Here is a tiny trained network, its code and every weight. The questions are about switching its units off for an input and a target symbol, where a switched-off unit gives its printed mean instead of its output.

import numpy as np


def w(rows, s, z=0):
    codes = np.array(rows[::2]) - 128.0
    scale = np.full(codes.shape[1], s)
    scale[-1] = z or s
    return codes * scale


def f(y):
    return y / 2 * (1 + np.tanh(0.7978845608 * (y + 0.044715 * y**3)))


def softmax(a):
    e = np.exp(a - a.max(-1, keepdims=True))
    return e / e.sum(-1, keepdims=True)


def log_softmax(a):
    a = a - a.max(-1, keepdims=True)
    return a - np.log(np.exp(a).sum(-1, keepdims=True))


def net(x, mask):
    ids = ['ΔΘΣλμψ'.index(c) for c in x.split()]
    T = len(ids)
    res = E[ids] + P[:T]
    u = 0
    for l in range(2):
        q, k, v = (res @ M[l].T for M in (Q, K, V))
        z = softmax(np.where(np.tri(T) > 0, q @ k.T / 3**0.5, -1e9)) @ v
        res = res + np.where(mask[u], z, O[l][:, -1]) @ O[l][:, :-1]
        u += 1
        y = f(res @ A[l][:, :-1].T + A[l][:, -1])
        res = res + np.where(mask[u : u + 8], y, B[l][:, -1]) @ B[l][:, :-1]
        u += 8
    return log_softmax(res[-1] @ U[:, :-1].T + U[:, -1])


Q, K, V, O, A, B = {}, {}, {}, {}, {}, {}
E = w([
[177,150,60,74],'Δ',
[129,164,33,85],'Θ',
[69,60,78,48],'Σ',
[61,198,127,235],'λ',
[206,76,244,142],'μ',
[247,241,135,248],'ψ',
],0.014)
P = w([
[194,189,231,1],'0',
[171,170,100,97],'1',
[171,164,95,108],'2',
[156,138,91,107],'3',
[147,121,87,114],'4',
[143,105,82,115],'5',
[135,89,78,118],'6',
[132,78,72,123],'7',
[128,66,67,127],'8',
[125,56,62,131],'9',
[125,47,56,134],'10',
[123,32,54,133],'11',
],0.0091)
Q[0] = w([
[149,165,69,92],'L0H1',
[102,125,87,128],'L0H1',
[33,169,2,23],'L0H1',
],0.024)
K[0] = w([
[130,162,175,84],'L0H1',
[106,129,138,166],'L0H1',
[54,254,211,18],'L0H1',
],0.019)
V[0] = w([
[66,66,127,155],'L0H1',
[58,126,245,212],'L0H1',
[169,39,191,115],'L0H1',
],0.012)
O[0] = w([
[62,2,128,83,6],'L0H1',
[51,193,156,29,61],'L0H1',
[4,137,165,147,133],'L0H1',
],0.012)
A[0] = w([
[149,113,72,75,253],'L0N1',
[64,98,128,92,60],'L0N2',
[161,168,47,119,105],'L0N3',
[115,117,127,99,108],'L0N4',
[106,106,135,232,87],'L0N5',
[171,174,118,157,173],'L0N6',
[165,104,3,21,83],'L0N7',
[161,114,150,7,155],'L0N8',
],0.012,0.0069)
B[0] = w([
[71,99,8,92,165],'L0N1',
[164,167,111,128,139],'L0N2',
[111,61,176,73,231],'L0N3',
[152,120,175,59,128],'L0N4',
[118,202,179,142,172],'L0N5',
[87,153,111,175,253],'L0N6',
[232,90,162,84,155],'L0N7',
[137,97,123,232,139],'L0N8',
],0.016,0.024)
Q[1] = w([
[237,183,116,134],'L1H1',
[144,181,43,248],'L1H1',
[94,182,204,141],'L1H1',
],0.019)
K[1] = w([
[191,134,91,180],'L1H1',
[79,123,110,251],'L1H1',
[163,189,198,143],'L1H1',
],0.022)
V[1] = w([
[97,102,142,84],'L1H1',
[179,127,132,64],'L1H1',
[251,168,105,71],'L1H1',
],0.012)
O[1] = w([
[84,60,129,149,41],'L1H1',
[42,93,134,167,10],'L1H1',
[11,138,129,184,38],'L1H1',
],0.012,0.011)
A[1] = w([
[86,107,194,163,55],'L1N1',
[140,95,217,93,187],'L1N2',
[110,99,123,194,138],'L1N3',
[102,60,82,18,150],'L1N4',
[112,101,30,7,145],'L1N5',
[156,138,227,126,1],'L1N6',
[195,126,138,144,62],'L1N7',
[94,109,110,149,139],'L1N8',
],0.011,0.0067)
B[1] = w([
[171,183,4,111,154],'L1N1',
[132,104,186,166,140],'L1N2',
[154,79,218,135,169],'L1N3',
[91,209,89,227,188],'L1N4',
[165,66,137,25,188],'L1N5',
[120,70,70,149,187],'L1N6',
[50,161,155,147,252],'L1N7',
[137,143,176,109,169],'L1N8',
],0.018,0.021)
U = w([
[206,231,181,150,122],'Δ',
[162,171,216,52,55],'Θ',
[248,115,68,149,188],'Σ',
[2,157,183,55,181],'λ',
[192,111,234,139,213],'μ',
[141,135,132,175,1],'ψ',
],0.0062,0.0044)

Each question gives the input, a string of symbols that net reads in full, and the target symbol t.
The units are the heads (3 rows each of Q, K, V and O) and the neurons (one row each of A and B). Each row of codes is followed by its name. A weight is (code - 128) times the scale printed after its matrix; where a second scale follows, it is the last column's (O, A, B and U).
mask holds one flag per unit, layer by layer, with each layer's heads first. A switched-off unit (its flag False) gives its mean, the last column of its rows in O or B, instead of its output. The means were averaged over made-up inputs and are rounded, as every weight is.
A unit's drop is (log p(t) with every unit on - log p(t) with that unit switched off) / (log p(t) with every unit on - log p(t) with every unit switched off).
The circuit of an input: a set's keep is (log p(t) with only the set's units on - log p(t) with every unit switched off) / (log p(t) with every unit on - log p(t) with every unit switched off). Starting from the 12 units with the biggest drops (on a tie, the unit counted first), units are removed one at a time, each time the one whose removal leaves the highest keep (on an exact tie, the one counted first), for as long as the keep stays at least 0.8.
circuit, biggest first: the units of the circuit, biggest drop first
most important unit: the unit with the biggest drop
k most important neurons: the k neurons with the biggest drops, biggest first
k most important neurons of layer l: the k neurons of layer l with the biggest drops, biggest first
input λ Σ Σ Σ Σ λ ψ λ, target Σ: circuit, biggest first => (L0H1; L1N7)
input Σ ψ ψ Σ Σ, target Σ: 2 most important neurons => (L0N1; L0N6)
input Θ Σ ψ Σ Σ Δ, target μ: circuit, biggest first => (L0N7; L0H1; L1H1; L1N3)
input Θ ψ λ λ, target Θ: 3 most important neurons => (L0N7; L0N6; L1N5)
input Σ Σ Σ Σ Δ λ Δ Δ λ Θ μ Θ, target Σ: 2 most important neurons => (L0N6; L1N7)
input Θ Δ ψ ψ Σ, target μ: 2 most important neurons => (L0N3; L0N7)
input Θ Δ λ Δ, target μ: 2 most important neurons => (L0N7; L0N3)
input λ Δ λ μ Σ Σ Δ Δ Δ Σ ψ Σ, target ψ: 2 most important neurons => (L0N7; L1N1)
input ψ Δ Σ Δ λ Σ λ Δ Σ ψ Δ, target λ: circuit, biggest first => (L0N3; L1H1; L0H1)
input Θ λ λ λ, target Σ: circuit, biggest first => (L0H1; L1N7; L0N5)
input Σ Δ λ Δ, target Σ: 2 most important neurons => (L0N1; L1N7)
input Σ Σ Δ, target Σ: circuit, biggest first => (L1N7; L0N1)
input ψ Δ λ Σ μ μ Σ Σ Θ μ Θ, target λ: 3 most important neurons => (L0N3; L0N7; L0N1)
input Δ μ Θ λ Σ Θ ψ ψ Σ Δ λ, target Θ: circuit, biggest first => (L0H1; L1H1; L1N5; L1N7)
input μ Σ Σ Θ Δ Δ, target Θ: circuit, biggest first => (L0H1; L1H1)
input μ ψ ψ Θ, target Θ: circuit, biggest first => (L0H1; L1H1)
input Σ Σ λ Δ Σ Σ Σ Σ Δ Θ, target Σ: 3 most important neurons of layer 0 => (L0N1; L0N6; L0N3)
input μ Σ λ Σ, target Θ: most important unit => L0N3
input μ λ Σ Σ ψ λ ψ λ Δ Σ Σ Θ, target Θ: 2 most important neurons => (L0N3; L1N5)
input Σ Σ Δ Θ Δ μ, target μ: 2 most important neurons of layer 1 => (L1N2; L1N7)
input ψ Σ ψ Δ, target λ: 2 most important neurons => (L0N3; L0N7)
input ψ Θ Δ λ λ Σ λ Σ μ Σ λ, target λ: 3 most important neurons of layer 0 => (L0N6; L0N8; L0N7)
